Below is a small trained network, with its code and all its weights. Each question gives an input and a target symbol and asks what happens when units are switched off, that is, made to give their printed mean instead of their output.

import numpy as np


def w(rows, s, z=0):
    codes = np.array(rows[::2]) - 128.0
    scale = np.full(codes.shape[1], s)
    scale[-1] = z or s
    return codes * scale


def f(y):
    return y / 2 * (1 + np.tanh(0.7978845608 * (y + 0.044715 * y**3)))


def softmax(a):
    e = np.exp(a - a.max(-1, keepdims=True))
    return e / e.sum(-1, keepdims=True)


def log_softmax(a):
    a = a - a.max(-1, keepdims=True)
    return a - np.log(np.exp(a).sum(-1, keepdims=True))


def net(x, mask):
    ids = ['ΓΞΠαβδεζηθμσφψ'.index(c) for c in x.split()]
    T = len(ids)
    res = E[ids] + P[:T]
    u = 0
    for l in range(3):
        q, k, v = (res @ M[l].T for M in (Q, K, V))
        z = softmax(np.where(np.tri(T) > 0, q @ k.T / 3**0.5, -1e9)) @ v
        res = res + np.where(mask[u], z, O[l][:, -1]) @ O[l][:, :-1]
        u += 1
        y = f(res @ A[l][:, :-1].T + A[l][:, -1])
        res = res + np.where(mask[u : u + 12], y, B[l][:, -1]) @ B[l][:, :-1]
        u += 12
    return log_softmax(res[-1] @ U[:, :-1].T + U[:, -1])


Q, K, V, O, A, B = {}, {}, {}, {}, {}, {}
E = w([
[113,91,109],'Γ',
[170,137,132],'Ξ',
[97,113,251],'Π',
[209,173,84],'α',
[189,129,83],'β',
[87,112,137],'δ',
[162,153,103],'ε',
[133,200,137],'ζ',
[57,65,159],'η',
[80,180,157],'θ',
[138,179,113],'μ',
[100,105,211],'σ',
[169,150,94],'φ',
[156,99,73],'ψ',
],0.016)
P = w([
[253,89,95],'0',
[251,90,81],'1',
[222,99,58],'2',
[209,95,55],'3',
[190,100,46],'4',
[172,100,33],'5',
[184,100,38],'6',
[169,106,28],'7',
[158,105,25],'8',
[168,94,26],'9',
],0.0021)
Q[0] = w([
[172,128,180],'L0H0',
[108,253,130],'L0H0',
[81,150,78],'L0H0',
],0.019)
K[0] = w([
[182,101,110],'L0H0',
[155,250,175],'L0H0',
[88,175,152],'L0H0',
],0.021)
V[0] = w([
[52,136,2],'L0H0',
[155,122,190],'L0H0',
[138,123,183],'L0H0',
],0.0044)
O[0] = w([
[253,112,196,254],'L0H0',
[99,144,109,71],'L0H0',
[85,146,97,77],'L0H0',
],0.0061,0.00052)
A[0] = w([
[82,164,140,57],'L0N0',
[127,126,126,133],'L0N1',
[58,155,121,164],'L0N2',
[205,214,11,106],'L0N3',
[165,123,79,131],'L0N4',
[176,113,47,146],'L0N5',
[142,123,130,120],'L0N6',
[156,240,122,151],'L0N7',
[167,126,88,152],'L0N8',
[180,126,163,89],'L0N9',
[57,139,46,4],'L0N10',
[138,134,95,40],'L0N11',
],0.012,0.003)
B[0] = w([
[95,52,150,119],'L0N0',
[132,127,125,129],'L0N1',
[144,47,147,136],'L0N2',
[156,42,246,255],'L0N3',
[50,155,156,168],'L0N4',
[6,167,155,202],'L0N5',
[124,141,126,130],'L0N6',
[236,76,128,171],'L0N7',
[57,156,158,170],'L0N8',
[110,196,155,131],'L0N9',
[186,209,143,117],'L0N10',
[89,153,175,125],'L0N11',
],0.016,0.0078)
Q[1] = w([
[206,252,103],'L1H0',
[83,65,165],'L1H0',
[162,161,52],'L1H0',
],0.035)
K[1] = w([
[176,80,251],'L1H0',
[113,141,67],'L1H0',
[128,137,196],'L1H0',
],0.029)
V[1] = w([
[93,149,115],'L1H0',
[151,86,169],'L1H0',
[169,2,254],'L1H0',
],0.0037)
O[1] = w([
[104,112,122,118],'L1H0',
[154,161,158,167],'L1H0',
[187,228,254,254],'L1H0',
],0.0048,0.0053)
A[1] = w([
[118,75,179,141],'L1N0',
[139,177,105,132],'L1N1',
[116,71,211,157],'L1N2',
[163,121,163,2],'L1N3',
[175,255,129,144],'L1N4',
[183,85,153,179],'L1N5',
[137,173,105,112],'L1N6',
[173,112,116,121],'L1N7',
[140,132,135,61],'L1N8',
[162,141,176,29],'L1N9',
[142,194,103,141],'L1N10',
[131,143,130,145],'L1N11',
],0.0089,0.0058)
B[1] = w([
[142,202,91,209],'L1N0',
[84,166,179,121],'L1N1',
[143,251,64,255],'L1N2',
[168,111,193,138],'L1N3',
[228,216,108,125],'L1N4',
[201,157,55,178],'L1N5',
[73,172,195,121],'L1N6',
[204,103,114,132],'L1N7',
[124,101,171,123],'L1N8',
[170,127,201,149],'L1N9',
[18,204,194,122],'L1N10',
[112,134,126,129],'L1N11',
],0.011,0.02)
Q[2] = w([
[86,204,11],'L2H0',
[130,139,107],'L2H0',
[137,56,249],'L2H0',
],0.021)
K[2] = w([
[87,19,100],'L2H0',
[127,120,131],'L2H0',
[160,251,122],'L2H0',
],0.029)
V[2] = w([
[138,161,72],'L2H0',
[139,160,77],'L2H0',
[150,223,1],'L2H0',
],0.01)
O[2] = w([
[133,101,175,179],'L2H0',
[129,102,172,176],'L2H0',
[123,56,247,255],'L2H0',
],0.012,0.023)
A[2] = w([
[30,58,108,75],'L2N0',
[171,51,40,168],'L2N1',
[46,68,127,254],'L2N2',
[153,154,81,93],'L2N3',
[105,92,118,145],'L2N4',
[138,182,60,156],'L2N5',
[119,169,3,71],'L2N6',
[76,189,78,79],'L2N7',
[205,6,72,28],'L2N8',
[157,133,163,29],'L2N9',
[53,117,85,85],'L2N10',
[177,123,141,229],'L2N11',
],0.012,0.0068)
B[2] = w([
[131,236,154,134],'L2N0',
[230,110,190,140],'L2N1',
[164,72,134,171],'L2N2',
[122,117,195,139],'L2N3',
[159,127,95,132],'L2N4',
[109,63,154,153],'L2N5',
[120,254,126,143],'L2N6',
[186,104,116,145],'L2N7',
[40,151,112,179],'L2N8',
[99,151,81,239],'L2N9',
[135,161,183,133],'L2N10',
[133,116,78,252],'L2N11',
],0.029,0.019)
U = w([
[185,217,163,101],'Γ',
[99,156,103,119],'Ξ',
[90,18,67,171],'Π',
[2,253,172,24],'α',
[86,197,101,161],'β',
[125,248,66,6],'δ',
[39,122,218,113],'ε',
[98,168,33,58],'ζ',
[14,173,105,158],'η',
[99,156,100,127],'θ',
[205,127,21,128],'μ',
[252,20,96,188],'σ',
[101,154,102,125],'φ',
[115,168,82,254],'ψ',
],0.0048,0.0071)

Each question gives the input, a string of symbols that net reads in full, and the target symbol t.
The units are the heads (3 rows each of Q, K, V and O) and the neurons (one row each of A and B). Each row of codes is followed by its name. A weight is (code - 128) times the scale printed after its matrix; where a second scale follows, it is the last column's (O, A, B and U).
mask holds one flag per unit, layer by layer, with each layer's heads first. A switched-off unit (its flag False) gives its mean, the last column of its rows in O or B, instead of its output. The means were averaged over made-up inputs and are rounded, as every weight is.
A unit's drop is (log p(t) with every unit on - log p(t) with that unit switched off) / (log p(t) with every unit on - log p(t) with every unit switched off).
The circuit of an input: a set's keep is (log p(t) with only the set's units on - log p(t) with every unit switched off) / (log p(t) with every unit on - log p(t) with every unit switched off). Starting from the 12 units with the biggest drops (on a tie, the unit counted first), units are removed one at a time, each time the one whose removal leaves the highest keep (on an exact tie, the one counted first), for as long as the keep stays at least 0.8.
circuit, biggest first: the units of the circuit, biggest drop first
most important unit: the unit with the biggest drop
k most important neurons: the k neurons with the biggest drops, biggest first
k most important neurons of layer l: the k neurons of layer l with the biggest drops, biggest first
input η α φ Π ψ η α, target δ: 2 most important neurons	L0N3; L0N7
input ψ ψ ψ φ η η δ η θ θ, target σ: most important unit	L2N1
input δ ψ Ξ β μ, target σ: 3 most important neurons of layer 0	L0N5; L0N3; L0N7
input θ φ μ η η Γ σ, target σ: circuit, biggest first	L2N8; L0N5
input α η δ η β Ξ μ ψ, target σ: circuit, biggest first	L1N2; L2N8
input η θ η β, target α: circuit, biggest first	L0N5; L0N4; L2N2; L2N11
input ζ ψ Π δ ψ φ η β, target σ: 4 most important neurons of layer 2	L2N7; L2N5; L2N8; L2N9
input ε Γ Ξ η ε α, target Γ: 4 most important neurons	L2N6; L0N3; L1N2; L1N0
input Ξ μ β β η η β δ α, target σ: 2 most important neurons	L1N5; L1N0
input δ η Π ζ, target σ: 2 most important neurons	L1N2; L0N3
input Ξ Γ Γ δ β ψ β ε, target σ: 2 most important neurons	L0N5; L1N5
input ψ Ξ η ψ θ, target η: 3 most important neurons of layer 0	L0N5; L0N3; L0N7
input θ η ψ η ψ Ξ Γ ζ, target Γ: 4 most important neurons	L1N2; L0N3; L2N1; L1N5
input δ ψ θ η β φ ε, target σ: most important unit	L0N7
input η α ψ μ δ ε φ, target σ: 2 most important neurons	L1N5; L0N7
input η ψ η β Γ, target Γ: 4 most important neurons	L2N0; L0N3; L0N7; L1N2
input ψ β η Γ δ η α, target σ: 4 most important neurons	L1N5; L1N9; L1N0; L0N3
input θ η Ξ α, target δ: 2 most important neurons of layer 1	L1N0; L1N2
input μ ψ ψ η θ ζ θ β Γ β, target Γ: 2 most important neurons	L2N6; L1N2
input δ η η Γ ε ψ η η δ ζ, target σ: 3 most important neurons	L1N2; L2N1; L0N3
input ψ η σ Γ α Γ, target Γ: 2 most important neurons	L0N3; L2N0
input ε Ξ φ ζ μ μ Γ ψ μ φ, target Γ: 2 most important neurons	L2N6; L1N2
input φ η Γ η μ φ, target Γ: 2 most important neurons	L1N2; L2N6
input δ α Ξ θ, target σ: 2 most important neurons	L2N1; L1N2
input β η η ε μ α μ β μ θ, target η: 4 most important neurons of layer 0	L0N0; L0N2; L0N5; L0N3
input φ ε θ η, target Π: most important unit	L0N3
input μ μ Ξ Ξ η η δ η, target σ: 3 most important neurons of layer 0	L0N5; L0N3; L0N7
input β η θ φ β Γ θ, target Γ: 4 most important neurons of layer 1	L1N2; L1N5; L1N0; L1N4
input Γ ε α η β η μ, target Γ: most important unit	L1N2
